The symbols move the units like this.
$: ZM->QG, HM->PQ, TM->JT, MG->GS, GH->CZ, TB->ZD, DQ->HF, RQ->QL, FQ->JQ, PM->FR, SL->HH, HF->PM, GS->ZM, GT->FJ, BR->GG, NB->LM, HH->GM, JD->MG, DS->QC, MQ->DQ, QL->FR, MJ->TB, BC->RP, FJ->DS, JT->HM, HQ->SQ, LM->QG, PQ->TM, QC->BZ, JQ->PB, QG->LF, NS->LC, GG->ZM, PC->MQ, PB->DD, CZ->FQ, DD->PB, BZ->PQ, SQ->FS, HB->PC, SD->FJ, LC->NS, RP->BZ, ZD->NB, FS->RJ, FR->SD, RJ->MJ, GM->GH, LF->BR
%: ZM->MQ, HM->BC, TM->HM, MG->FR, GH->FQ, TB->NB, DQ->PM, RQ->TB, FQ->PB, PM->SD, SL->GM, HF->FR, GS->MQ, GT->DS, BR->ZM, NB->QG, HH->GH, JD->GS, DS->SL, MQ->HF, QL->JD, MJ->ZD, BC->BZ, FJ->QC, JT->HQ, HQ->PB, LM->LF, PQ->JT, QC->HH, JQ->DD, QG->BR, NS->QL, GG->LC, PC->ZM, PB->DD, CZ->JQ, DD->RP, BZ->TM, SQ->HM, HB->DQ, SD->FJ, LC->RQ, RP->PQ, ZD->LM, FS->PQ, FR->GT, RJ->MJ, GM->CZ, LF->GG

In the rows, 0.152 means zero.

Named rows; a name shown again gets a slightly different row:
BR
[0.204, 0.187, 0.07, 0.233, 0.161, 0.141, 0.214, 0.21, 0.183, 0.184, 0.173, 0.111, 0.156, 0.154, 0.197, 0.201, 0.189, 0.06, 0.183, 0.119, 0.134, 0.215, 0.209, 0.11, 0.146, 0.162, 0.117, 0.244, 0.165, 0.072, 0.104, 0.109, 0.052, 0.185]
SQ
[0.085, 0.151, 0.165, 0.188, 0.166, 0.158, 0.115, 0.069, 0.155, 0.132, 0.049, 0.152, 0.169, 0.203, 0.074, 0.128, 0.226, 0.269, 0.111, 0.163, 0.19, 0.126, 0.145, 0.226, 0.129, 0.162, 0.203, 0.113, 0.152, 0.18, 0.208, 0.195, 0.204, 0.101]
JQ
[0.059, 0.263, 0.169, 0.11, 0.213, 0.176, 0.106, 0.109, 0.173, 0.097, 0.153, 0.204, 0.193, 0.166, 0.164, 0.19, 0.152, 0.159, 0.221, 0.201, 0.197, 0.141, 0.109, 0.094, 0.195, 0.18, 0.164, 0.042, 0.193, 0.16, 0.228, 0.163, 0.252, 0.148]
SD
[0.212, 0.004, 0.15, 0.117, 0.11, 0.138, 0.168, 0.186, 0.085, 0.144, 0.227, 0.118, 0.129, 0.106, 0.14, 0.105, 0.064, 0.186, 0.141, 0.161, 0.16, 0.179, 0.12, 0.186, 0.134, 0.068, 0.139, 0.144, 0.054, 0.157, 0.155, 0.158, 0.121, 0.074]
FR
[0.179, 0.019, 0.127, 0.103, 0.072, 0.127, 0.185, 0.178, 0.106, 0.136, 0.279, 0.117, 0.129, 0.11, 0.21, 0.101, 0.05, 0.159, 0.09, 0.167, 0.11, 0.119, 0.143, 0.196, 0.167, 0.101, 0.108, 0.157, 0.098, 0.182, 0.119, 0.154, 0.117, 0.127]
SD
[0.211, 0.008, 0.15, 0.125, 0.097, 0.113, 0.155, 0.185, 0.093, 0.137, 0.224, 0.098, 0.109, 0.1, 0.155, 0.093, 0.074, 0.174, 0.143, 0.181, 0.174, 0.164, 0.134, 0.187, 0.118, 0.074, 0.144, 0.156, 0.06, 0.137, 0.15, 0.155, 0.097, 0.076]
PM
[0.144, 0.043, 0.103, 0.153, 0.129, 0.125, 0.177, 0.123, 0.115, 0.134, 0.269, 0.075, 0.142, 0.126, 0.165, 0.132, 0.04, 0.187, 0.117, 0.211, 0.131, 0.118, 0.117, 0.154, 0.13, 0.097, 0.104, 0.174, 0.098, 0.144, 0.142, 0.142, 0.083, 0.124]

Each walk starts at a row, and each symbol moves it to the next unit.
Answer with the unit's row; about right is enough.
new walk
[0.081, 0.243, 0.18, 0.1, 0.212, 0.166, 0.117, 0.112, 0.165, 0.105, 0.147, 0.212, 0.19, 0.176, 0.164, 0.169, 0.156, 0.136, 0.213, 0.214, 0.188, 0.142, 0.131, 0.1, 0.183, 0.192, 0.14, 0.061, 0.174, 0.159, 0.235, 0.159, 0.234, 0.169]
%
[0.067, 0.236, 0.167, 0.124, 0.203, 0.167, 0.091, 0.098, 0.176, 0.096, 0.162, 0.204, 0.21, 0.171, 0.157, 0.169, 0.169, 0.184, 0.183, 0.197, 0.196, 0.109, 0.123, 0.125, 0.182, 0.18, 0.17, 0.051, 0.178, 0.185, 0.245, 0.147, 0.257, 0.174]
%
[0.109, 0.179, 0.145, 0.203, 0.16, 0.157, 0.086, 0.084, 0.144, 0.136, 0.085, 0.169, 0.186, 0.191, 0.097, 0.148, 0.25, 0.265, 0.149, 0.16, 0.18, 0.15, 0.201, 0.24, 0.122, 0.15, 0.192, 0.096, 0.14, 0.164, 0.233, 0.194, 0.212, 0.128]
%
[0.124, 0.143, 0.159, 0.201, 0.164, 0.175, 0.11, 0.101, 0.172, 0.157, 0.054, 0.158, 0.162, 0.195, 0.087, 0.139, 0.241, 0.269, 0.114, 0.154, 0.177, 0.158, 0.179, 0.25, 0.114, 0.154, 0.192, 0.126, 0.124, 0.158, 0.219, 0.191, 0.191, 0.099]
%
[0.12, 0.147, 0.166, 0.198, 0.15, 0.182, 0.11, 0.09, 0.16, 0.157, 0.061, 0.129, 0.161, 0.208, 0.097, 0.136, 0.24, 0.273, 0.119, 0.144, 0.185, 0.152, 0.177, 0.254, 0.116, 0.139, 0.208, 0.121, 0.129, 0.176, 0.231, 0.206, 0.205, 0.115]
%
[0.082, 0.201, 0.157, 0.179, 0.178, 0.149, 0.098, 0.068, 0.168, 0.12, 0.101, 0.169, 0.189, 0.196, 0.104, 0.153, 0.208, 0.256, 0.14, 0.177, 0.187, 0.127, 0.135, 0.191, 0.148, 0.179, 0.18, 0.075, 0.153, 0.192, 0.255, 0.174, 0.239, 0.129]
$
[0.109, 0.17, 0.2, 0.187, 0.155, 0.167, 0.114, 0.081, 0.168, 0.138, 0.043, 0.16, 0.169, 0.208, 0.074, 0.148, 0.219, 0.267, 0.103, 0.165, 0.179, 0.127, 0.136, 0.213, 0.119, 0.151, 0.207, 0.129, 0.169, 0.199, 0.213, 0.176, 0.206, 0.118]
%
[0.11, 0.134, 0.146, 0.196, 0.15, 0.173, 0.117, 0.077, 0.154, 0.154, 0.071, 0.139, 0.167, 0.202, 0.087, 0.141, 0.234, 0.268, 0.109, 0.158, 0.188, 0.148, 0.17, 0.246, 0.12, 0.148, 0.189, 0.103, 0.136, 0.165, 0.229, 0.2, 0.18, 0.105]
$
[0.116, 0.137, 0.172, 0.197, 0.167, 0.165, 0.105, 0.082, 0.15, 0.15, 0.059, 0.144, 0.169, 0.201, 0.086, 0.128, 0.238, 0.283, 0.114, 0.143, 0.184, 0.159, 0.176, 0.247, 0.106, 0.152, 0.204, 0.119, 0.138, 0.166, 0.205, 0.197, 0.208, 0.108]
%
[0.125, 0.162, 0.153, 0.198, 0.149, 0.167, 0.104, 0.093, 0.17, 0.159, 0.059, 0.15, 0.171, 0.196, 0.098, 0.128, 0.244, 0.276, 0.131, 0.148, 0.198, 0.145, 0.177, 0.249, 0.101, 0.153, 0.193, 0.119, 0.135, 0.175, 0.22, 0.201, 0.208, 0.103]
$
[0.123, 0.152, 0.158, 0.207, 0.143, 0.169, 0.115, 0.09, 0.144, 0.156, 0.067, 0.142, 0.16, 0.19, 0.079, 0.133, 0.265, 0.279, 0.122, 0.138, 0.183, 0.145, 0.168, 0.254, 0.125, 0.145, 0.214, 0.141, 0.139, 0.165, 0.224, 0.207, 0.198, 0.097]
%
[0.139, 0.136, 0.16, 0.19, 0.153, 0.168, 0.085, 0.102, 0.154, 0.154, 0.066, 0.144, 0.175, 0.191, 0.104, 0.132, 0.254, 0.264, 0.118, 0.153, 0.2, 0.164, 0.192, 0.252, 0.119, 0.15, 0.193, 0.123, 0.12, 0.152, 0.235, 0.195, 0.211, 0.11]
$
[0.113, 0.172, 0.155, 0.188, 0.168, 0.194, 0.084, 0.089, 0.147, 0.136, 0.087, 0.156, 0.161, 0.174, 0.093, 0.141, 0.255, 0.262, 0.144, 0.169, 0.191, 0.129, 0.168, 0.234, 0.111, 0.156, 0.186, 0.099, 0.142, 0.175, 0.249, 0.206, 0.234, 0.105]
$
[0.144, 0.151, 0.156, 0.204, 0.143, 0.19, 0.089, 0.103, 0.138, 0.149, 0.071, 0.15, 0.149, 0.189, 0.081, 0.122, 0.247, 0.277, 0.137, 0.146, 0.191, 0.178, 0.18, 0.264, 0.109, 0.14, 0.193, 0.122, 0.11, 0.147, 0.234, 0.195, 0.194, 0.094]
%
[0.134, 0.137, 0.148, 0.188, 0.155, 0.17, 0.114, 0.09, 0.162, 0.155, 0.068, 0.138, 0.163, 0.182, 0.073, 0.147, 0.245, 0.274, 0.113, 0.137, 0.191, 0.179, 0.179, 0.263, 0.113, 0.131, 0.185, 0.139, 0.12, 0.154, 0.221, 0.199, 0.197, 0.109]
%
[0.131, 0.141, 0.158, 0.216, 0.155, 0.162, 0.12, 0.095, 0.145, 0.144, 0.061, 0.141, 0.155, 0.201, 0.091, 0.124, 0.247, 0.27, 0.119, 0.135, 0.19, 0.157, 0.178, 0.257, 0.113, 0.156, 0.202, 0.123, 0.121, 0.153, 0.213, 0.194, 0.196, 0.115]
new walk
[0.076, 0.241, 0.177, 0.111, 0.201, 0.167, 0.094, 0.099, 0.16, 0.111, 0.137, 0.186, 0.186, 0.18, 0.163, 0.173, 0.164, 0.179, 0.195, 0.206, 0.187, 0.138, 0.104, 0.113, 0.178, 0.171, 0.163, 0.064, 0.184, 0.185, 0.238, 0.162, 0.256, 0.157]
$
[0.066, 0.253, 0.161, 0.133, 0.203, 0.174, 0.102, 0.099, 0.169, 0.094, 0.148, 0.198, 0.216, 0.175, 0.158, 0.168, 0.159, 0.193, 0.176, 0.201, 0.183, 0.12, 0.102, 0.1, 0.179, 0.196, 0.17, 0.064, 0.191, 0.188, 0.238, 0.154, 0.268, 0.155]
%
[0.113, 0.183, 0.156, 0.175, 0.153, 0.171, 0.084, 0.102, 0.168, 0.127, 0.078, 0.159, 0.173, 0.2, 0.089, 0.129, 0.248, 0.263, 0.14, 0.172, 0.198, 0.147, 0.168, 0.221, 0.132, 0.148, 0.193, 0.092, 0.12, 0.172, 0.24, 0.206, 0.218, 0.123]
$
[0.157, 0.144, 0.166, 0.205, 0.162, 0.176, 0.098, 0.114, 0.143, 0.157, 0.073, 0.143, 0.148, 0.186, 0.081, 0.133, 0.25, 0.259, 0.14, 0.146, 0.201, 0.178, 0.176, 0.251, 0.095, 0.133, 0.21, 0.126, 0.1, 0.145, 0.223, 0.198, 0.2, 0.089]
$
[0.136, 0.15, 0.153, 0.202, 0.137, 0.173, 0.103, 0.098, 0.161, 0.157, 0.054, 0.146, 0.177, 0.209, 0.079, 0.135, 0.238, 0.293, 0.107, 0.137, 0.179, 0.154, 0.18, 0.248, 0.125, 0.152, 0.203, 0.125, 0.134, 0.166, 0.234, 0.196, 0.201, 0.105]
%
[0.118, 0.144, 0.15, 0.209, 0.144, 0.165, 0.1, 0.091, 0.165, 0.156, 0.052, 0.153, 0.165, 0.201, 0.088, 0.14, 0.248, 0.281, 0.116, 0.149, 0.178, 0.136, 0.177, 0.259, 0.131, 0.15, 0.208, 0.143, 0.134, 0.171, 0.225, 0.211, 0.198, 0.099]
$
[0.126, 0.154, 0.156, 0.205, 0.153, 0.17, 0.108, 0.087, 0.155, 0.158, 0.053, 0.151, 0.16, 0.192, 0.071, 0.138, 0.243, 0.281, 0.127, 0.15, 0.196, 0.153, 0.184, 0.262, 0.117, 0.152, 0.208, 0.124, 0.126, 0.164, 0.232, 0.198, 0.195, 0.106]
%
[0.121, 0.146, 0.152, 0.192, 0.15, 0.154, 0.093, 0.098, 0.153, 0.147, 0.076, 0.151, 0.164, 0.18, 0.092, 0.133, 0.256, 0.264, 0.131, 0.145, 0.18, 0.17, 0.18, 0.255, 0.111, 0.155, 0.194, 0.12, 0.098, 0.135, 0.224, 0.187, 0.202, 0.109]
%
[0.15, 0.14, 0.157, 0.184, 0.155, 0.19, 0.088, 0.124, 0.137, 0.16, 0.083, 0.132, 0.149, 0.186, 0.082, 0.131, 0.243, 0.263, 0.155, 0.145, 0.194, 0.181, 0.173, 0.264, 0.109, 0.125, 0.201, 0.118, 0.088, 0.145, 0.22, 0.185, 0.197, 0.085]
%
[0.142, 0.143, 0.158, 0.206, 0.157, 0.17, 0.095, 0.1, 0.141, 0.166, 0.083, 0.145, 0.175, 0.191, 0.089, 0.134, 0.231, 0.284, 0.109, 0.16, 0.183, 0.169, 0.194, 0.26, 0.121, 0.151, 0.199, 0.128, 0.11, 0.152, 0.228, 0.194, 0.194, 0.109]
%
[0.126, 0.141, 0.159, 0.204, 0.146, 0.162, 0.099, 0.082, 0.151, 0.149, 0.074, 0.14, 0.168, 0.201, 0.09, 0.129, 0.24, 0.271, 0.128, 0.151, 0.195, 0.166, 0.182, 0.247, 0.098, 0.143, 0.191, 0.126, 0.136, 0.156, 0.22, 0.187, 0.206, 0.108]
$
[0.124, 0.157, 0.138, 0.203, 0.141, 0.169, 0.109, 0.096, 0.154, 0.143, 0.063, 0.157, 0.164, 0.193, 0.091, 0.123, 0.24, 0.276, 0.107, 0.163, 0.186, 0.158, 0.172, 0.252, 0.109, 0.15, 0.214, 0.124, 0.128, 0.162, 0.21, 0.221, 0.203, 0.124]
%
[0.121, 0.147, 0.149, 0.194, 0.149, 0.174, 0.109, 0.075, 0.161, 0.149, 0.064, 0.142, 0.172, 0.212, 0.096, 0.13, 0.237, 0.284, 0.118, 0.158, 0.183, 0.151, 0.18, 0.244, 0.119, 0.151, 0.201, 0.125, 0.118, 0.17, 0.231, 0.195, 0.2, 0.092]
%
[0.09, 0.198, 0.175, 0.175, 0.169, 0.157, 0.097, 0.063, 0.164, 0.132, 0.075, 0.165, 0.19, 0.198, 0.096, 0.159, 0.213, 0.247, 0.129, 0.167, 0.178, 0.12, 0.134, 0.195, 0.127, 0.17, 0.198, 0.093, 0.171, 0.182, 0.254, 0.18, 0.239, 0.107]
%
[0.053, 0.237, 0.172, 0.125, 0.204, 0.182, 0.096, 0.092, 0.17, 0.089, 0.128, 0.193, 0.197, 0.189, 0.153, 0.178, 0.164, 0.151, 0.199, 0.202, 0.195, 0.134, 0.099, 0.118, 0.176, 0.186, 0.157, 0.048, 0.189, 0.183, 0.236, 0.154, 0.25, 0.182]
%
[0.089, 0.246, 0.156, 0.124, 0.188, 0.175, 0.105, 0.094, 0.175, 0.095, 0.113, 0.194, 0.194, 0.189, 0.142, 0.177, 0.176, 0.191, 0.178, 0.195, 0.183, 0.127, 0.126, 0.114, 0.192, 0.195, 0.155, 0.055, 0.189, 0.178, 0.245, 0.172, 0.26, 0.168]
